Each row is followed by its group and then its class within the group.
-2 17 -1 -5 -6 3 -16 12 7 15 7 29 -5 20 18 1 -1 -2 -6 22 8 23 -7 -3 13
 -6 8 0 0 9 -7 -5 -30 28 11 4 8 -> q320 <45>
-7 5 -3 -12 4 -3 -14 8 2 4 5 32 -13 22 -2 -1 -22 -5 -8 13 10 12 -11 4 17
 -1 0 1 -6 10 16 -11 -22 9 13 -2 5 -> q320 <45>
-35 -22 -5 -20 21 7 -2 -2 1 -2 -4 1 -11 15 -22 12 -8 3 1 -23 -4 -5 -15 1
 -5 1 0 12 -32 -8 -14 -6 2 -6 10 -3 5 -> q754 <35>
-40 -21 4 -18 29 15 -15 -4 17 -7 -12 28 -10 20 -33 7 -5 20 -22 -9 -2 3
 -23 1 -14 -10 4 6 -26 -30 21 -18 -12 -21 24 3 -2 -> q754 <35>
-5 10 -2 -13 -3 4 -8 1 2 10 13 45 -6 20 3 9 -4 -1 -10 19 17 16 -13 -2 19
 4 8 10 -8 18 20 -15 -33 29 16 2 10 -> q320 <40>
-29 -23 15 -20 5 6 -11 -7 -2 9 4 -5 -2 9 1 6 -1 8 7 -16 17 -16 -12 -7 3
 5 0 7 -25 -18 2 -11 -22 -18 12 4 9 -> q754 <31>
-4 9 -11 -19 -3 9 -9 12 -2 16 0 33 -3 21 4 11 -26 -6 -3 18 -2 24 -15 -4
 20 2 6 1 -14 17 14 -6 -6 20 21 -4 9 -> q320 <40>
-16 -25 -8 -15 21 11 -8 -1 22 -3 3 -4 -11 5 -14 3 19 9 -2 -21 -13 -8 -7
 -1 -13 -1 2 18 -24 -16 -3 -4 5 -19 7 14 4 -> q754 <35>
-6 -5 -6 -11 -13 5 -9 5 -5 19 18 35 -12 16 14 12 -26 -13 15 6 12 28 -5
 -3 15 7 7 1 -6 21 7 -12 -31 27 3 4 13 -> q320 <40>
-10 -14 -8 -18 9 12 -4 4 11 7 -4 9 1 -1 -13 11 -7 9 9 -8 -17 3 -7 -3 -7
 1 6 10 -14 -9 16 -3 13 -10 13 1 1 -> q754 <44>
0 -4 4 -12 -7 3 -11 -1 3 17 19 30 -1 3 12 10 -5 3 11 7 13 11 -4 -6 7 3 8
 3 2 8 31 -10 -32 4 2 12 8 -> q320 <38>
9 2 0 -2 -11 10 -12 3 -9 11 8 38 -4 18 18 5 -27 -14 10 19 4 24 -4 -2 18
 4 7 -3 -1 16 10 -12 -22 22 8 7 6 -> q320 <38>
-9 8 6 -2 4 5 -9 -2 2 4 6 40 -7 18 0 1 -5 1 -13 22 12 10 -13 1 10 -4 7 0
 -3 4 13 -17 -35 18 17 1 4 -> q320 <45>
-22 -15 -1 -19 15 7 -13 1 6 -3 -4 19 -5 13 -23 7 -27 7 -9 -14 -3 1 -9 1
 -2 -4 -2 10 -21 -12 29 -6 7 -21 12 2 -1 -> q754 <35>
0 15 -1 -14 -9 11 -16 4 -6 6 6 51 1 25 12 11 -31 -13 -5 13 8 22 -9 -3 21
 4 5 11 -12 21 21 -9 -20 20 11 12 6 -> q320 <45>
-25 -11 2 -24 8 -3 -4 3 5 10 -1 -10 -4 8 -13 7 -10 10 -1 -12 10 -11 -9
 -6 3 4 -3 3 -25 -11 17 -2 -3 -29 6 5 5 -> q754 <31>
-32 -31 0 -21 21 4 -12 0 16 12 0 -6 -13 2 -20 0 1 17 7 -15 -4 -12 -14 -1
 -12 -5 0 3 -11 -26 13 -9 -6 -25 15 -7 5 -> q754 <35>
-11 -24 1 -11 13 2 0 -6 1 -1 -1 -9 -9 7 -7 2 19 5 -2 -12 -1 -13 -12 -1 1
 7 2 6 -22 -10 -10 -5 2 -7 14 1 3 -> q754 <31>
-9 15 -7 -14 -6 3 -20 10 -1 7 -2 54 -8 26 2 8 -32 -12 -13 14 17 26 -12
 -1 20 0 0 8 -8 33 22 -10 -31 25 11 3 9 -> q320 <45>
-8 -4 -10 -12 4 -2 -12 12 8 11 14 36 -19 19 0 5 -17 -7 0 11 12 30 -12 2
 9 -1 5 -2 1 15 23 -15 -32 13 7 1 12 -> q320 <38>
-16 23 -6 -11 1 0 -6 9 1 2 -2 34 -2 25 -5 4 -26 -7 -16 21 5 13 -10 5 17
 -7 1 7 -7 18 2 -7 -17 24 12 -8 1 -> q320 <38>
-22 -27 7 -22 17 16 -17 -3 11 4 -11 17 -5 10 -16 10 10 11 -9 -12 2 10
 -28 -9 -10 -1 5 -2 -23 -23 24 -16 -13 -24 25 2 7 -> q754 <35>
